Below are the code and all the weights of a small trained network. Each question names an input and a target symbol and asks about switching units off, where a switched-off unit gives its printed mean instead of its output.

import numpy as np


def w(rows, s, z=0):
    codes = np.array(rows[::2]) - 128.0
    scale = np.full(codes.shape[1], s)
    scale[-1] = z or s
    return codes * scale


def f(y):
    return y / 2 * (1 + np.tanh(0.7978845608 * (y + 0.044715 * y**3)))


def softmax(a):
    e = np.exp(a - a.max(-1, keepdims=True))
    return e / e.sum(-1, keepdims=True)


def log_softmax(a):
    a = a - a.max(-1, keepdims=True)
    return a - np.log(np.exp(a).sum(-1, keepdims=True))


def net(x, mask):
    ids = ['ΓΔΞΠαβζθμστφψ'.index(c) for c in x.split()]
    T = len(ids)
    res = E[ids] + P[:T]
    u = 0
    for l in range(2):
        r = res
        for j in range(2):
            rows = slice(2 * j, 2 * j + 2)
            q, k, v = (r @ M[l][rows].T for M in (Q, K, V))
            z = softmax(np.where(np.tri(T) > 0, q @ k.T / 2**0.5, -1e9)) @ v
            o = O[l][rows]
            res = res + np.where(mask[u + j], z, o[:, -1]) @ o[:, :-1]
        u += 2
        y = f(res @ A[l][:, :-1].T + A[l][:, -1])
        res = res + np.where(mask[u : u + 8], y, B[l][:, -1]) @ B[l][:, :-1]
        u += 8
    return log_softmax(res[-1] @ U[:, :-1].T + U[:, -1])


Q, K, V, O, A, B = {}, {}, {}, {}, {}, {}
E = w([
[44,82,222,111,177,27],'Γ',
[238,150,94,128,127,78],'Δ',
[206,152,133,69,160,99],'Ξ',
[183,189,56,183,104,84],'Π',
[193,179,71,104,132,79],'α',
[186,197,119,12,126,61],'β',
[108,197,70,88,87,77],'ζ',
[158,245,219,122,124,107],'θ',
[127,38,134,143,114,73],'μ',
[96,163,131,207,4,97],'σ',
[130,64,160,218,71,118],'τ',
[61,164,174,42,43,108],'φ',
[64,122,195,95,118,152],'ψ',
],0.019)
P = w([
[193,138,127,93,104,153],'0',
[156,137,135,113,98,141],'1',
[129,139,146,114,98,121],'2',
[105,135,150,121,112,93],'3',
[87,130,159,122,116,72],'4',
[64,139,166,122,126,47],'5',
[54,127,172,126,135,31],'6',
[38,133,177,122,146,7],'7',
],0.012)
Q[0] = w([
[93,128,147,129,185,220],'0.h1',
[155,119,143,163,254,132],'0.h1',
[150,144,219,140,94,10],'0.h2',
[112,147,163,127,59,182],'0.h2',
],0.014)
K[0] = w([
[215,119,109,95,108,227],'0.h1',
[205,158,51,113,85,127],'0.h1',
[5,110,193,173,150,50],'0.h2',
[95,66,154,148,118,229],'0.h2',
],0.011)
V[0] = w([
[199,74,172,112,143,73],'0.h1',
[170,223,141,178,208,146],'0.h1',
[147,187,255,178,162,130],'0.h2',
[117,110,103,85,193,208],'0.h2',
],0.0094)
O[0] = w([
[142,76,160,101,96,143,170],'0.h1',
[117,40,60,99,98,123,64],'0.h1',
[106,79,110,71,6,149,190],'0.h2',
[104,84,129,103,188,153,2],'0.h2',
],0.012,0.0095)
A[0] = w([
[137,215,95,241,209,177,14],'0.n1',
[64,85,247,101,82,223,3],'0.n2',
[63,3,131,192,86,172,115],'0.n3',
[55,57,152,224,144,131,211],'0.n4',
[114,97,128,55,195,101,162],'0.n5',
[86,9,125,246,219,147,123],'0.n6',
[159,113,118,158,113,95,40],'0.n7',
[90,220,99,92,44,205,69],'0.n8',
],0.0061,0.0041)
B[0] = w([
[165,123,212,45,180,100,142],'0.n1',
[62,110,18,188,120,59,190],'0.n2',
[125,207,170,167,110,136,150],'0.n3',
[174,225,238,206,83,169,138],'0.n4',
[100,196,172,137,164,80,129],'0.n5',
[157,121,189,16,2,127,122],'0.n6',
[105,124,106,117,71,174,134],'0.n7',
[179,118,176,111,106,208,254],'0.n8',
],0.0071,0.0069)
Q[1] = w([
[84,149,82,91,124,6],'1.h1',
[161,210,184,95,59,125],'1.h1',
[231,223,160,82,90,106],'1.h2',
[115,162,145,124,138,224],'1.h2',
],0.012)
K[1] = w([
[122,118,160,117,90,11],'1.h1',
[28,149,177,131,104,84],'1.h1',
[58,118,192,139,101,47],'1.h2',
[100,87,159,158,165,218],'1.h2',
],0.013)
V[1] = w([
[2,140,80,167,123,211],'1.h1',
[207,112,50,227,118,113],'1.h1',
[125,214,120,78,89,155],'1.h2',
[106,159,56,62,148,65],'1.h2',
],0.011)
O[1] = w([
[69,165,26,103,147,147,61],'1.h1',
[101,141,128,130,94,16,58],'1.h1',
[245,196,71,88,105,168,253],'1.h2',
[241,76,107,69,171,78,102],'1.h2',
],0.013,0.014)
A[1] = w([
[123,78,165,172,164,146,254],'1.n1',
[116,22,115,170,225,85,187],'1.n2',
[163,95,27,199,154,82,178],'1.n3',
[165,124,111,162,230,74,46],'1.n4',
[125,82,78,125,68,181,219],'1.n5',
[36,133,90,124,86,34,85],'1.n6',
[113,136,106,219,83,144,163],'1.n7',
[127,100,140,102,200,6,86],'1.n8',
],0.011,0.0061)
B[1] = w([
[48,159,111,117,87,195,154],'1.n1',
[32,129,102,177,152,220,135],'1.n2',
[161,17,165,109,198,118,154],'1.n3',
[136,199,131,85,173,67,174],'1.n4',
[103,131,146,121,169,84,255],'1.n5',
[70,24,163,67,148,87,178],'1.n6',
[167,140,121,35,162,140,239],'1.n7',
[55,124,14,254,124,207,188],'1.n8',
],0.0088,0.016)
U = w([
[129,60,130,137,75,232,148],'Γ',
[92,184,154,94,122,57,176],'Δ',
[126,253,127,177,37,64,52],'Ξ',
[122,159,121,140,111,125,127],'Π',
[129,115,76,152,87,97,161],'α',
[155,99,34,81,5,151,83],'β',
[197,109,167,143,94,134,64],'ζ',
[73,180,44,69,218,177,208],'θ',
[146,148,104,213,17,153,87],'μ',
[155,202,132,186,116,251,1],'σ',
[121,165,89,188,123,133,202],'τ',
[113,216,219,223,139,123,160],'φ',
[130,234,142,163,191,46,189],'ψ',
],0.0054,0.0086)

Each question gives the input, a string of symbols that net reads in full, and the target symbol t.
The units are the heads (2 rows each of Q, K, V and O) and the neurons (one row each of A and B). Each row of codes is followed by its name. A weight is (code - 128) times the scale printed after its matrix; where a second scale follows, it is the last column's (O, A, B and U).
mask holds one flag per unit, layer by layer, with each layer's heads first. A switched-off unit (its flag False) gives its mean, the last column of its rows in O or B, instead of its output. The means were averaged over made-up inputs and are rounded, as every weight is.
A unit's drop is (log p(t) with every unit on - log p(t) with that unit switched off) / (log p(t) with every unit on - log p(t) with every unit switched off).
The circuit of an input: a set's keep is (log p(t) with only the set's units on - log p(t) with every unit switched off) / (log p(t) with every unit on - log p(t) with every unit switched off). Starting from the 12 units with the biggest drops (on a tie, the unit counted first), units are removed one at a time, each time the one whose removal leaves the highest keep (on an exact tie, the one counted first), for as long as the keep stays at least 0.8.
circuit, biggest first: the units of the circuit, biggest drop first
most important unit: the unit with the biggest drop
k most important neurons: the k neurons with the biggest drops, biggest first
top k neurons in layer l: the k neurons of layer l with the biggest drops, biggest first
which heads matter: for each layer, one digit per head in row order, 1 if its drop is at least 0.15 and else 0, layers parted by /
input β β τ β, target Δ: most important unit	1.h1
input α ζ ζ ψ θ θ, target θ: 2 most important neurons	0.n2, 1.n5
input θ μ α β Π θ, target β: which heads matter	01 / 00
input Π μ β β, target φ: circuit, biggest first	0.h1, 1.h2, 1.h1
input μ β Π μ Ξ Π, target φ: circuit, biggest first	1.h2, 0.h1
input ζ β Δ β ψ Γ, target β: circuit, biggest first	0.h2, 1.h2
input σ μ β β ζ Ξ, target ψ: which heads matter	01 / 01
input α β σ ζ β ζ μ, target φ: top 3 neurons in layer 0	0.n4, 0.n2, 0.n8
input ψ ψ Π β φ ζ β β, target ψ: circuit, biggest first	0.n8, 0.h2, 1.h2, 1.n4
input Δ β ζ β Π β Π Δ, target ζ: circuit, biggest first	1.h1, 1.h2
input Δ ψ Π, target θ: circuit, biggest first	1.h1, 0.h2
input Ξ Ξ σ θ ζ ψ μ Δ, target θ: circuit, biggest first	0.n2, 1.h1
input Δ ψ θ Δ, target θ: circuit, biggest first	1.h1, 0.n2
input Δ Δ σ θ β Π Π, target ζ: circuit, biggest first	0.h1, 1.n3, 1.h2
input μ τ Δ Π β φ ζ ζ, target σ: most important neuron	0.n2
input ζ θ φ Δ φ β Δ, target σ: circuit, biggest first	0.h1, 1.h1
input Ξ β θ τ α φ Π ψ, target θ: top 2 neurons in layer 0	0.n2, 0.n8
input θ α Δ β β ψ τ, target θ: 3 most important neurons	1.n7, 0.n4, 0.n2
input ψ β Δ α Δ, target τ: which heads matter	11 / 11
input φ Π σ, target σ: most important unit	0.n8
